Below are the code and all the weights of a small trained network. Each question names an input and a target symbol and asks about switching units off, where a switched-off unit gives its printed mean instead of its output.

import numpy as np


def w(rows, s, z=0):
    codes = np.array(rows[::2]) - 128.0
    scale = np.full(codes.shape[1], s)
    scale[-1] = z or s
    return codes * scale


def norm(h):
    return h / np.sqrt((h * h).mean(-1, keepdims=True) + 1e-5)


def softmax(a):
    e = np.exp(a - a.max(-1, keepdims=True))
    return e / e.sum(-1, keepdims=True)


def log_softmax(a):
    a = a - a.max(-1, keepdims=True)
    return a - np.log(np.exp(a).sum(-1, keepdims=True))


def net(x, mask):
    ids = ['αγδεζηθλμξπτψω'.index(c) for c in x.split()]
    T = len(ids)
    res = E[ids] + P[:T]
    u = 0
    for l in range(2):
        r = norm(res)
        for j in range(3):
            rows = slice(2 * j, 2 * j + 2)
            q, k, v = (r @ M[l][rows].T for M in (Q, K, V))
            z = softmax(np.where(np.tri(T) > 0, q @ k.T / 2**0.5, -1e9)) @ v
            o = O[l][rows]
            res = res + np.where(mask[u + j], z, o[:, -1]) @ o[:, :-1]
        u += 3
    return log_softmax(norm(res)[-1] @ U[:, :-1].T + U[:, -1])


Q, K, V, O = {}, {}, {}, {}
E = w([
[102,104,110,94,111,138,136],'α',
[172,123,126,86,75,215,52],'γ',
[185,49,145,88,157,138,206],'δ',
[99,101,115,97,115,141,135],'ε',
[103,106,119,95,102,116,157],'ζ',
[90,109,123,85,145,124,122],'η',
[119,72,95,164,103,134,134],'θ',
[138,187,77,61,78,145,136],'λ',
[133,100,144,139,79,121,168],'μ',
[120,141,86,125,182,175,16],'ξ',
[151,127,110,113,119,189,170],'π',
[135,135,123,134,7,41,79],'τ',
[144,137,208,84,167,168,118],'ψ',
[175,130,116,117,149,58,87],'ω',
],0.021)
P = w([
[210,27,133,1,61,98,97],'0',
[158,53,131,34,75,97,127],'1',
[146,88,131,63,89,98,140],'2',
[115,110,134,84,95,100,165],'3',
[102,138,136,106,104,105,175],'4',
[86,158,136,126,116,107,187],'5',
[63,176,140,146,127,114,205],'6',
[47,203,142,164,146,116,214],'7',
[30,214,144,189,155,111,230],'8',
[14,237,144,218,175,105,239],'9',
],0.008)
Q[0] = w([
[115,115,159,111,149,96,136],'0.h0',
[140,151,162,135,154,126,91],'0.h0',
[183,158,162,147,153,131,87],'0.h1',
[100,126,132,100,137,146,156],'0.h1',
[134,102,139,168,161,152,145],'0.h2',
[255,126,157,187,153,145,94],'0.h2',
],0.021)
K[0] = w([
[58,38,151,81,31,91,116],'0.h0',
[150,96,181,150,100,190,63],'0.h0',
[180,72,160,89,68,206,53],'0.h1',
[117,242,181,132,254,131,165],'0.h1',
[171,171,190,51,206,47,157],'0.h2',
[169,35,172,31,174,111,65],'0.h2',
],0.0088)
V[0] = w([
[113,82,144,70,46,92,97],'0.h0',
[217,175,116,111,89,14,173],'0.h0',
[175,87,51,201,25,173,119],'0.h1',
[114,96,125,95,95,201,212],'0.h1',
[41,148,113,120,103,121,48],'0.h2',
[228,128,2,195,117,138,164],'0.h2',
],0.0058)
O[0] = w([
[123,55,128,185,132,146,168,254],'0.h0',
[89,140,132,85,101,143,147,122],'0.h0',
[94,176,164,2,178,127,150,139],'0.h1',
[102,66,103,152,210,62,182,245],'0.h1',
[39,131,135,86,146,99,106,124],'0.h2',
[181,94,72,221,123,125,128,128],'0.h2',
],0.0067)
Q[1] = w([
[70,98,49,125,190,92,171],'1.h0',
[247,179,210,118,163,92,91],'1.h0',
[46,115,110,161,159,46,141],'1.h1',
[172,217,168,105,108,56,74],'1.h1',
[43,31,142,134,145,116,245],'1.h2',
[156,123,223,125,130,126,120],'1.h2',
],0.016)
K[1] = w([
[136,209,147,164,180,68,150],'1.h0',
[194,39,115,73,114,48,91],'1.h0',
[71,230,85,241,194,123,148],'1.h1',
[182,55,62,73,65,26,66],'1.h1',
[84,205,199,207,137,38,230],'1.h2',
[202,2,201,43,167,185,122],'1.h2',
],0.0088)
V[1] = w([
[156,221,87,116,198,70,121],'1.h0',
[99,113,171,178,208,142,127],'1.h0',
[113,160,69,131,91,101,178],'1.h1',
[155,149,143,68,130,252,187],'1.h1',
[178,103,116,85,255,211,97],'1.h2',
[114,95,252,161,167,166,200],'1.h2',
],0.0097)
O[1] = w([
[119,1,137,60,148,123,132,2],'1.h0',
[120,136,91,116,110,71,199,130],'1.h0',
[105,86,207,174,124,214,148,158],'1.h1',
[120,182,166,159,246,119,200,155],'1.h1',
[52,86,152,217,116,102,145,45],'1.h2',
[195,121,197,145,138,85,17,223],'1.h2',
],0.0088,0.0067)
U = w([
[105,103,159,108,98,162,177,55],'α',
[51,114,41,147,196,144,45,201],'γ',
[141,113,124,123,138,132,124,101],'δ',
[32,117,212,140,95,33,151,9],'ε',
[155,141,193,61,92,116,179,81],'ζ',
[118,187,106,99,8,98,40,175],'η',
[165,70,70,228,42,127,188,67],'θ',
[125,24,175,124,137,227,62,157],'λ',
[218,138,197,154,140,117,24,253],'μ',
[190,24,78,41,153,61,93,213],'ξ',
[212,47,163,166,254,131,221,45],'π',
[173,134,64,40,140,208,185,230],'τ',
[177,190,30,116,176,20,144,138],'ψ',
[102,231,129,178,125,222,102,165],'ω',
],0.0087,0.0038)

Each question gives the input, a string of symbols that net reads in full, and the target symbol t.
The units are the heads (2 rows each of Q, K, V and O). Each row of codes is followed by its name. A weight is (code - 128) times the scale printed after its matrix; where a second scale follows, it is the last column's (O and U).
mask holds one flag per head, layer by layer. A switched-off head (its flag False) gives its mean, the last column of its rows in O, instead of its output. The means were averaged over made-up inputs and are rounded, as every weight is.
A unit's drop is (log p(t) with every unit on - log p(t) with that unit switched off) / (log p(t) with every unit on - log p(t) with every unit switched off).
The circuit of an input: a set's keep is (log p(t) with only the set's units on - log p(t) with every unit switched off) / (log p(t) with every unit on - log p(t) with every unit switched off). Starting from all 6 units, units are removed one at a time, each time the one whose removal leaves the highest keep (on an exact tie, the one counted first), for as long as the keep stays at least 0.8.
units of the circuit, in order: the units of the circuit, biggest drop first
most important unit: the unit with the biggest drop
heads that matter: for each layer, one digit per head in row order, 1 if its drop is at least 0.15 and else 0, layers parted by /
drop of u: that unit's drop, to one decimal
input ε ξ ψ ε ε μ λ π, target π: units of the circuit, in order : [1.h1 1.h0]
input τ ε ξ π τ ε ξ ω α ε, target ω: units of the circuit, in order : [0.h1]
input ψ ε θ ε α ε ε π θ ε, target π: units of the circuit, in order : [1.h0 0.h0 1.h1]
input ε ψ μ μ ε ε ε, target ε: units of the circuit, in order : [0.h2 0.h1 1.h0 1.h1]
input ε ε ξ θ θ ε, target θ: heads that matter : 000 / 010
input θ θ ψ γ ε θ ψ ψ, target μ: heads that matter : 010 / 001
input ε λ α θ θ ψ ε α, target ψ: units of the circuit, in order : [0.h1 1.h1]
input ε ε ψ α μ θ θ ξ θ λ, target τ: heads that matter : 000 / 100
input α λ α ε ω π ε ε μ λ, target τ: heads that matter : 000 / 101
input π ε θ ε ψ η, target ψ: heads that matter : 010 / 010
input ε θ ε μ, target μ: heads that matter : 000 / 001
input ε π θ ε, target π: heads that matter : 010 / 010
input α γ ε ψ θ ε, target ψ: heads that matter : 000 / 010
input ε θ ψ λ ψ ε θ, target ψ: most important unit : 1.h1
input ε λ ξ ε ε τ ψ α ω, target ξ: heads that matter : 000 / 100
input π θ ε η θ λ γ ε ε ζ, target ζ: heads that matter : 011 / 111
input α ε ε ζ ψ ω α, target ω: heads that matter : 010 / 100
input ε ε π ε δ ε ε μ ε θ, target μ: heads that matter : 000 / 011
input τ ε λ λ θ η ε η ε, target η: heads that matter : 011 / 011
input ε ε γ θ λ ε, target λ: most important unit : 1.h0
input ω ψ ε π, target ψ: units of the circuit, in order : [1.h1 0.h2]
input ε ε π ε η, target π: heads that matter : 001 / 010
input ω θ ε ε δ ε ε ε θ ω, target ξ: drop of 1.h0 : 0.7
input ω θ θ ψ θ ε ε ε α, target ε: drop of 0.h1 : 0.3
input ε γ δ ε π ε γ, target ω: drop of 1.h0 : 0.3
input ε ξ ε ε δ ε ε ε τ α, target τ: drop of 1.h2 : 1.2
input α θ ε θ ζ π λ ψ ε, target ψ: most important unit : 0.h1
